Below are the code and all the weights of a small trained network. Each question names an input and a target symbol and asks about switching units off, where a switched-off unit gives its printed mean instead of its output.

import numpy as np


def w(rows, s, z=0):
    codes = np.array(rows[::2]) - 128.0
    scale = np.full(codes.shape[1], s)
    scale[-1] = z or s
    return codes * scale


def f(y):
    return np.maximum(y, 0)


def softmax(a):
    e = np.exp(a - a.max(-1, keepdims=True))
    return e / e.sum(-1, keepdims=True)


def log_softmax(a):
    a = a - a.max(-1, keepdims=True)
    return a - np.log(np.exp(a).sum(-1, keepdims=True))


def net(x, mask):
    ids = ['αδεζθλφψ'.index(c) for c in x.split()]
    T = len(ids)
    res = E[ids] + P[:T]
    r = res
    for j in range(3):
        rows = slice(4 * j, 4 * j + 4)
        q, k, v = (r @ M[0][rows].T for M in (Q, K, V))
        z = softmax(np.where(np.tri(T) > 0, q @ k.T / 4**0.5, -1e9)) @ v
        o = O[0][rows]
        res = res + np.where(mask[j], z, o[:, -1]) @ o[:, :-1]
    y = f(res @ A[0][:, :-1].T + A[0][:, -1])
    res = res + np.where(mask[3:19], y, B[0][:, -1]) @ B[0][:, :-1]
    return log_softmax(res[-1] @ U[:, :-1].T + U[:, -1])


Q, K, V, O, A, B = {}, {}, {}, {}, {}, {}
E = w([
[41,92,103,63],'α',
[223,253,52,150],'δ',
[110,233,209,55],'ε',
[20,73,114,45],'ζ',
[162,98,151,169],'θ',
[57,160,139,155],'λ',
[187,92,114,70],'φ',
[163,62,221,151],'ψ',
],0.013)
P = w([
[107,240,196,57],'0',
[131,222,211,77],'1',
[146,188,201,94],'2',
[165,169,202,116],'3',
[182,154,215,137],'4',
[206,130,218,155],'5',
[222,112,231,174],'6',
[243,99,237,192],'7',
[255,84,243,203],'8',
],0.0065)
Q[0] = w([
[137,135,231,107],'head 1',
[164,145,181,121],'head 1',
[156,236,181,152],'head 1',
[189,79,26,133],'head 1',
[111,152,113,133],'head 2',
[78,88,55,169],'head 2',
[152,153,47,127],'head 2',
[147,236,1,119],'head 2',
[163,139,70,127],'head 3',
[174,150,123,140],'head 3',
[110,114,194,133],'head 3',
[159,221,118,139],'head 3',
],0.036)
K[0] = w([
[215,55,136,157],'head 1',
[192,99,138,111],'head 1',
[253,148,128,82],'head 1',
[64,175,143,45],'head 1',
[149,127,99,112],'head 2',
[110,61,68,88],'head 2',
[139,137,111,60],'head 2',
[201,172,63,12],'head 2',
[128,159,115,91],'head 3',
[84,152,145,114],'head 3',
[108,96,141,167],'head 3',
[112,190,213,105],'head 3',
],0.036)
V[0] = w([
[173,87,101,1],'head 1',
[115,147,169,78],'head 1',
[198,167,58,92],'head 1',
[125,77,120,118],'head 1',
[123,130,134,151],'head 2',
[130,126,118,86],'head 2',
[75,142,114,116],'head 2',
[112,133,137,167],'head 2',
[73,168,150,161],'head 3',
[145,121,78,92],'head 3',
[153,116,104,114],'head 3',
[125,137,123,137],'head 3',
],0.017)
O[0] = w([
[148,167,106,3,79],'head 1',
[203,143,125,134,185],'head 1',
[72,178,210,98,243],'head 1',
[116,114,85,86,10],'head 1',
[126,132,134,109,149],'head 2',
[141,108,124,168,94],'head 2',
[177,74,167,150,122],'head 2',
[125,133,140,99,164],'head 2',
[85,90,78,144,254],'head 3',
[123,119,186,96,13],'head 3',
[141,130,162,122,48],'head 3',
[121,114,128,133,127],'head 3',
],0.015,0.0065)
A[0] = w([
[65,164,83,109,60],'neuron 1',
[135,164,102,76,86],'neuron 2',
[152,1,208,156,103],'neuron 3',
[98,45,83,77,95],'neuron 4',
[217,73,216,153,65],'neuron 5',
[84,91,53,154,22],'neuron 6',
[167,56,19,143,62],'neuron 7',
[105,84,52,216,141],'neuron 8',
[215,110,157,147,101],'neuron 9',
[108,125,101,211,2],'neuron 10',
[80,50,186,98,76],'neuron 11',
[227,207,84,135,139],'neuron 12',
[174,144,99,97,16],'neuron 13',
[98,117,59,123,138],'neuron 14',
[117,110,98,194,11],'neuron 15',
[148,165,167,86,26],'neuron 16',
],0.0092,0.0088)
B[0] = w([
[164,115,145,144,154],'neuron 1',
[137,61,178,126,151],'neuron 2',
[205,130,183,123,171],'neuron 3',
[98,173,156,136,142],'neuron 4',
[76,149,82,94,146],'neuron 5',
[106,145,110,85,163],'neuron 6',
[253,207,141,167,212],'neuron 7',
[55,53,109,181,250],'neuron 8',
[73,111,126,100,155],'neuron 9',
[140,166,175,66,175],'neuron 10',
[177,170,86,129,146],'neuron 11',
[90,161,74,90,177],'neuron 12',
[132,121,166,180,139],'neuron 13',
[134,115,105,92,162],'neuron 14',
[148,158,135,71,170],'neuron 15',
[131,106,91,162,157],'neuron 16',
],0.025,0.015)
U = w([
[114,196,155,134,69],'α',
[70,253,196,171,172],'δ',
[82,210,135,119,102],'ε',
[155,237,168,110,31],'ζ',
[47,140,133,177,159],'θ',
[161,146,186,188,147],'λ',
[102,152,166,81,255],'φ',
[121,211,98,175,96],'ψ',
],0.0052,0.0053)

Each question gives the input, a string of symbols that net reads in full, and the target symbol t.
The units are the heads (4 rows each of Q, K, V and O) and the neurons (one row each of A and B). Each row of codes is followed by its name. A weight is (code - 128) times the scale printed after its matrix; where a second scale follows, it is the last column's (O, A, B and U).
mask holds one flag per unit, heads first, then neurons. A switched-off unit (its flag False) gives its mean, the last column of its rows in O or B, instead of its output. The means were averaged over made-up inputs and are rounded, as every weight is.
A unit's drop is (log p(t) with every unit on - log p(t) with that unit switched off) / (log p(t) with every unit on - log p(t) with every unit switched off).
The circuit of an input: a set's keep is (log p(t) with only the set's units on - log p(t) with every unit switched off) / (log p(t) with every unit on - log p(t) with every unit switched off). Starting from the 12 units with the biggest drops (on a tie, the unit counted first), units are removed one at a time, each time the one whose removal leaves the highest keep (on an exact tie, the one counted first), for as long as the keep stays at least 0.8.
circuit, biggest first: the units of the circuit, biggest drop first
unit that matters most: the unit with the biggest drop
top k neurons: the k neurons with the biggest drops, biggest first
which heads matter: for each layer, one digit per head in row order, 1 if its drop is at least 0.15 and else 0, layers parted by /
input λ δ θ, target λ: circuit, biggest first : head 2; neuron 3; neuron 12
input δ ψ φ λ, target φ: top 2 neurons : neuron 2; neuron 7
input λ λ ε δ δ δ λ ψ α, target ψ: which heads matter : 110
input ε λ λ δ δ λ α, target λ: circuit, biggest first : head 1; neuron 3
input ζ ψ λ δ λ ζ ζ, target λ: unit that matters most : head 1
input α λ φ λ θ λ λ, target θ: circuit, biggest first : neuron 8; head 1
input λ λ ζ ζ λ λ λ λ, target λ: circuit, biggest first : head 1; neuron 3
input ζ φ ζ α λ, target φ: which heads matter : 100
input λ ζ δ ζ ε α, target ζ: circuit, biggest first : head 1; neuron 7
input λ λ ζ, target λ: circuit, biggest first : neuron 3; head 1
input ψ λ ζ λ α ε ζ α, target ζ: circuit, biggest first : neuron 8; head 3
input θ φ λ δ λ ε θ ζ, target θ: which heads matter : 111
input λ λ δ θ λ ε ε ζ, target ζ: which heads matter : 111
input ψ λ λ δ ψ ε φ, target φ: circuit, biggest first : head 1; neuron 7
input ψ ψ λ λ λ, target ψ: which heads matter : 100
input λ ζ λ λ λ ζ δ δ ψ, target ψ: which heads matter : 110
input λ δ ζ δ λ φ, target φ: which heads matter : 100
input λ δ δ ψ θ, target ψ: top 3 neurons : neuron 7; neuron 8; neuron 12
input λ ε ζ ζ, target ζ: top 3 neurons : neuron 8; neuron 7; neuron 3
input ζ λ δ λ θ, target λ: circuit, biggest first : head 1; neuron 3; neuron 12
input ζ λ ε, target ε: top 3 neurons : neuron 12; neuron 8; neuron 7
